The rows lie along a hidden order. The number after each row says roughly how far along it the row is, from 0 to 10. A new part has a new order.
(in the rows, 128 means zero)
[126 130 165 130 104 127 133  62 122 153  93 145 156  76 152 127 132 129
 114 122 173 135 128 128 158 130 125 128 162 150 120 126 131 143 124 139
 122 132 120 104 130 117 151 159 138 127 127 125 143  61 136  98 145 135
 121 128 163 126 126 120 125 132 130 130 130 125 128 120 125 117 134 128
 124 135  62 109 191 112 151 119 128]
1
[129 152 117 128 125 123 132  66 135 109 186 121 113  61  92 130 120 124
 122 148 140 135 131 127 176 124 129 133 164 138 123 130 132 142 133 130
 124 132  99 109 128 117 134 173 122 128 127 131 143  99 107 124 142 135
 111 136 172 132 130 137 130 128 130 129 127 129 128 128 135 113 111 148
 132 127  57 155 129 121 141 136 119]
1
[129 146 133 131 110 128 127 148 132 132 225 139 143  91 104 129 124 129
  69 157 167 131 129 130 156 126 127 136 157  99 127 132 127 130 131 134
 126 129 125 130 129 119 131  95 123 126 128 132 133  42 117 159 130 138
 126 129 136 130 127 136 129 129 129 127 127 129 128 127 130 114  89 138
 131 134 114 149 138 112 141 133 136]
3
[126 120 134 123 122 137 133 158 114 156   1 105 170 144 197 123 144 133
 184  96  67 124 109 131  92 142 126 115  91 137 127 125 133  95 103 114
 136 132 156 144 127 124 118 141 144 125 129 129 118 227 152 113  99 130
 127 121 135 117 127 114 122 134 123 125 129 123 127 128 117 142 164 116
 129 121 203 150 210 140 136 133 149]
10
[126 137 132 116 138 130 131  86 119 164 255 139 128 142 165 126 137 133
 116 116 120 119 118 127 132 134 123 130  76 170 129 125 123 136 122 124
 135 121 137 127 129 128 138 198 143 131 128 141 141 199 144 161 131 128
 128 125 144 119 130 113 126 117 129 130 129 123 123 124 123 141 155 131
 130 107 104  93  79 157  53 127 131]
2
[128 137 213 130 140 133 134  11 119 150   1 140 171 111 183 126 139 130
 124 121 164 133 118 130 113 138 127 119 138  99 136 126 136 106 114 121
 135 141 145 141 128 113 143 144 137 125 127 108 123 180 146 127 132 133
 126 125 109 127 127 117 124 139 127 135 128 126 130 124 117  98 155 104
 126 129 202 131 232 120 172 127 151]
9
[127 137 167 143 133 127 132 104 124 135  96 127 153 117 135 126 130 128
 165 120 146 132 130 129 172 129 125 134 159 140 116 127 130 147 130 136
 121 119 124 101 128 130 142 172 127 130 127 121 139  60 135 119 140 118
 124 129 147 124 128 130 127 130 129 112 130 129 128 127 129 139 140 138
 133 126  72 106 102 110 141 121 113]
0
[127 115 152 121  95 134 136 179 124 173 136 145 183 129 163 125 135 128
 170 103 164 129 124 129 106 132 126 140 152 182 116 125 129 151 125 137
 128 135 125 117 130 116 136 174 134 129 129 122 116  87 142 123 127 134
 124 127 160 122 125 117 125 135 129 121 129 125 126 121 121 153  98 119
 117 132  75 143 171 110 205 104 125]
2
[127 116  88 128 150 128 135  86 117 158 163 140 156 113 182 125 138 130
 194  83 142 130 117 128 160 134 123 110 148 166 120 121 134 165 115 138
 124 121 143 105 129 131 135 144 142 130 128 108 141  82 151 163 137 125
 121 126 167 117 128 108 124 123 130 113 131 124 123 122 120 102 149 137
 139 121  36  83 110 112 110 117 132]
0
[127  92  52 127 139 125 120 177 128  99 191 117  83 196 113 129 123 128
 200 105  68 118 132 127 105 124 130 122  81 140 132 128 125 124 141 126
 135 144 134 131 130 143 105 145 125 131 128 149 125 194 124  99 124 113
 138 127 121 128 129 132 131 129 127 134 128 127 126 130 132 157 160 120
 122 116 182 108  21 141  54 138 114]
5
[128 107 115 128 125 126 128 173 131 120   1 127 163 161 135 128 128 131
  98 108 146 130 130 130 128 126 128 122 156 127 124 125 133 140 125 137
 128 128 143 127 128 128 132  67 131 127 127 139 129 101 128 111 119 118
 133 126  99 129 126 120 128 129 127 110 127 129 129 126 127 145 100 119
 126 140 150 121 100 104 134 144 138]
5

Part 2:
[143 129 149  91 117 146 131 127 128 142 110  94 105 126 152 138 141 121
 121 142 127 114 147 135 108 140 122 123 128 101 170  90 129  91  99 148
 140 138 119 128 148 120 131 133 131 128 114]
3
[123 153 120 202 175 136  91 164 126 106 122  65 153 150  41 129 111 174
 148 128 127 132  79 109 149 128 159 120 130  98 116 104  52  98  46 179
 134 137 218 132 145 132 115 111  90 132 121]
2
[146 113 183  23 114 184 136 128 119 155  83  37  70 118 183 161 177 102
  92 164 126  89 167 153  86 152  98 115 141  42 229  19 122  37  73 184
 168 159 136 127 174 107 136 144 136 129  98]
0
[149 171 123 255 201 140  79 170 124  96 114  43 150 145   1 115 106 173
 164 130 126 139  77 111 157 127 167 114 125  88 112  92  34 106   9 196
 134 136 255 135 154 130 115  99  88 128 118]
1
[133 124 129 131 119 129 132 124 127 133 123 132 123 124 140 123 137 123
 134 134 128 125 136 131 126 127 122 129 127 135 122 123 138 137 125 123
 129 125 127 128 128 124 129 127 138 127 129]
6
[194 161 104 233 166 102 131 137 129  97 144 181 158 123  75  75 101 121
 183 108 129 165 115 114 163 107 148 127 118 211  52 181 128 209 107  96
 107 117 253 131 116 125 119 111 147 124 142]
10
[155 160 120 201 149 110 124 126 131 104 136 153 143 133 115  87 113 124
 158 113 129 141 120 119 151 116 142 126 108 164  89 163 116 187 124 116
 112 129 230 130 123 131 128 120 143 124 134]
8
[172 137 141 131 163 145 106 128 129 100 109  98 123 122 112 126 140 107
 135 157 129 136 137 131 160 131 135 115 124 128 146 154 121 135  96 130
 140 134 144 126 143 122 128 118 123 134 124]
7
[142  97 142  74 113 125 169  94 122 146 119 192  90  94 236 109 147  35
 145 143 129 143 192 146 104 122  96 129 128 160 146 120 211 204 169  78
 125 125  94 123 123 104 146 143 197 122 130]
10
[155 145 113 193 172 123 130 131 127 110 135 140 139 121  99  98 113 124
 176 122 128 150 116 120 149 111 129 125 127 156  91 147 122 180 105 116
 124 122 214 130 127 114 129 115 160 124 134]
8
[144 141 140 156 115 113 136 129 126 139 132 153 130 131 136 109 117 126
 142 114 127 124 135 127 103 126 125 128 123 128 117  97 118 146  96 131
 123 133 199 131 131 124 131 131 142 121 124]
4
[163 134 136 145 173 153 120 133 125 110 116 116 119 118 108 110 137 106
  96 145 128 142 124 133 141 124 130 118 129 131 129 120 122 158  95 132
 133 132 194 128 141 115 129 123 142 129 125]
6
[125 153 121 196 175 140  90 156 128 112 123  79 148 152  27 126 107 180
 133 122 127 136  97 109 152 127 157 134 130  98 117 110  56 101  60 173
 129 128 154 133 141 132 115 112  91 130 122]
2
[159 150 122 178 151 129 123 135 126 118 121 113 124 128 109 110 118 115
 140 129 129 133 133 128 135 127 129 121 117 147 130 129 111 182  94 134
 129 135 203 129 136 122 131 130 141 125 125]
6
[172 131 105 194 186 117 121 137 121 106 140 164 141 112  79  86 111  99
 213 124 127 175 102 115 159 103 147 126 136 159  67 118 139 220 108 111
 113 107 250 129 120 112 126 115 143 123 133]
9
[161 140 137 135 143 135 114 127 129 107 109 102 133 130 116 124 134 124
 137 144 129 128 131 129 147 130 133 119 123 131 148 145 141 134 102 124
 139 133 192 127 141 125 128 122 129 129 128]
7
[156 153 113 228 144 103 127 135 132 107 140 160 147 132  97  90 111 125
 157 113 129 148 115 120 148 119 144 130 115 175  79 178 116 206 116 107
 116 125 217 129 121 138 128 119 132 124 136]
8
[119 140 130 158 130 127 132 131 126 134 129 138 123 128 134 112 124 117
 129 117 127 118 134 126 120 129 127 128 125 136 122 112 128 143 118 136
 127 133 173 130 127 124 130 129 141 123 125]
5
[154 119 135 107 133 129 142 116 123 132 125 151 109 110 170 111 168  88
 153 137 128 136 148 136 127 121 115 127 134 140 133 107 162 130 135 111
 133 125 140 128 127 113 135 131 159 124 125]
7
[150 144 130 163 158 127 126 132 130 119 122 122 120 131 125 102 127 126
 131 125 128 133 131 128 132 122 130 123 121 139 129 142 116 140 109 133
 127 131 185 129 133 127 127 126 136 125 125]
6
[149 124 130 139 166 152 115 134 124 114 120 112 119 121  71 121 134 119
 149 142 128 140 121 126 145 121 132 122 135 118 133 153 133 152 109 130
 135 126 147 126 135 114 127 122 132 131 125]
6
[145 145 119 216 206 148  93 161 121 107 120  68 127 133  29 117 117 154
 185 133 126 150  72 115 152 126 157 117 138  90 109  67  68 119  31 176
 132 131 255 133 149 116 118 110 102 127 117]
2
